Here is a tiny trained network, its code and every weight. The questions are about switching its units off for an input and a class, where a switched-off unit gives its printed mean instead of its output.

import numpy as np


def w(rows, s, z=0):
    codes = np.array(rows[::2]) - 128.0
    scale = np.full(codes.shape[1], s)
    scale[-1] = z or s
    return codes * scale


def f(y):
    return np.maximum(y, 0)


def log_softmax(a):
    a = a - a.max(-1, keepdims=True)
    return a - np.log(np.exp(a).sum(-1, keepdims=True))


def net(x, mask):
    res = np.array(x, float).reshape(1, 6) / 4 @ E
    y = f(res @ A[0][:, :-1].T + A[0][:, -1])
    res = res + np.where(mask, y, B[0][:, -1]) @ B[0][:, :-1]
    return log_softmax(res[-1] @ U[:, :-1].T + U[:, -1])


A, B = {}, {}
E = w([
[127,127,129,129],'x0',
[22,255,75,179],'x1',
[129,129,129,126],'x2',
[132,67,76,170],'x3',
[118,181,10,47],'x4',
[208,215,161,178],'x5',
],0.0069)
A[0] = w([
[209,94,41,211,131],'neuron 0',
[247,227,176,114,79],'neuron 1',
[37,85,184,20,49],'neuron 2',
[219,82,122,90,45],'neuron 3',
[120,203,246,11,2],'neuron 4',
[176,172,48,20,30],'neuron 5',
[90,129,229,136,136],'neuron 6',
],0.014,0.0066)
B[0] = w([
[105,134,187,57,222],'neuron 0',
[41,63,89,165,255],'neuron 1',
[39,107,128,150,212],'neuron 2',
[128,192,87,166,225],'neuron 3',
[182,221,218,5,195],'neuron 4',
[152,112,189,192,235],'neuron 5',
[157,122,138,174,239],'neuron 6',
],0.026,0.0067)
U = w([
[37,64,139,137,2],'0',
[180,65,197,227,28],'1',
[119,109,147,97,246],'2',
[104,245,57,216,134],'3',
[118,98,135,159,230],'4',
[116,90,135,155,214],'5',
[180,73,98,106,72],'6',
],0.012,0.0097)

Each question gives the input, the list of numbers given to net, and the class t.
The units are the neurons (one row each of A and B). Each row of codes is followed by its name. A weight is (code - 128) times the scale printed after its matrix; where a second scale follows, it is the last column's (A, B and U).
mask holds one flag per neuron, in row order. A switched-off neuron (its flag False) gives its mean, the last column of its row in B, instead of its output. The means were averaged over made-up inputs and are rounded, as every weight is.
A unit's drop is (log p(t) with every unit on - log p(t) with that unit switched off) / (log p(t) with every unit on - log p(t) with every unit switched off).
The circuit of an input: a set's keep is (log p(t) with only the set's units on - log p(t) with every unit switched off) / (log p(t) with every unit on - log p(t) with every unit switched off). Starting from all 7 units, units are removed one at a time, each time the one whose removal leaves the highest keep (on an exact tie, the one counted first), for as long as the keep stays at least 0.8.
units of the circuit, in order: the units of the circuit, biggest drop first
most important unit: the unit with the biggest drop
top k neurons: the k neurons with the biggest drops, biggest first
drop of u: that unit's drop, to one decimal
input [0,-6,5,1,-2,7], class 0: most important unit -> neuron 1
input [4,-4,5,7,0,-2], class 2: units of the circuit, in order -> (neuron 0; neuron 1)
input [-1,8,7,4,4,8], class 0: units of the circuit, in order -> (neuron 1; neuron 3)
input [-7,-6,-2,-3,8,7], class 1: top 2 neurons -> (neuron 5; neuron 2)
input [3,4,-4,6,0,-5], class 2: top 3 neurons -> (neuron 1; neuron 3; neuron 2)
input [-5,6,-6,8,-8,8], class 0: units of the circuit, in order -> (neuron 0; neuron 1)
input [-1,8,6,-7,-8,-7], class 1: top 3 neurons -> (neuron 6; neuron 3; neuron 1)
input [-2,-1,-6,-8,-4,-5], class 2: top 2 neurons -> (neuron 4; neuron 1)
input [-7,0,-1,-7,-1,-4], class 2: top 2 neurons -> (neuron 4; neuron 1)
input [3,-1,7,-7,8,-7], class 1: top 3 neurons -> (neuron 5; neuron 1; neuron 0)
input [-3,7,5,-6,-7,-5], class 1: top 3 neurons -> (neuron 6; neuron 3; neuron 1)
input [1,0,2,-2,-5,5], class 0: top 2 neurons -> (neuron 1; neuron 5)
input [8,-1,0,-8,-6,5], class 2: top 2 neurons -> (neuron 4; neuron 5)
input [0,-5,-2,8,-7,-3], class 2: units of the circuit, in order -> (neuron 0)
input [8,5,1,4,-4,5], class 5: top 2 neurons -> (neuron 3; neuron 5)
input [1,5,4,4,3,5], class 0: top 3 neurons -> (neuron 3; neuron 4; neuron 0)
input [3,1,7,-7,-3,1], class 2: top 3 neurons -> (neuron 4; neuron 5; neuron 3)
input [-2,-1,-6,6,5,8], class 0: top 3 neurons -> (neuron 1; neuron 0; neuron 4)
input [1,-5,-5,0,7,-3], class 1: drop of neuron 5 -> 1.5
input [-3,-6,-4,-5,-4,4], class 3: drop of neuron 0 -> 0.2
input [-1,1,-6,3,8,-2], class 1: drop of neuron 3 -> 0.0
input [-5,7,7,-7,-6,0], class 2: units of the circuit, in order -> (neuron 4)
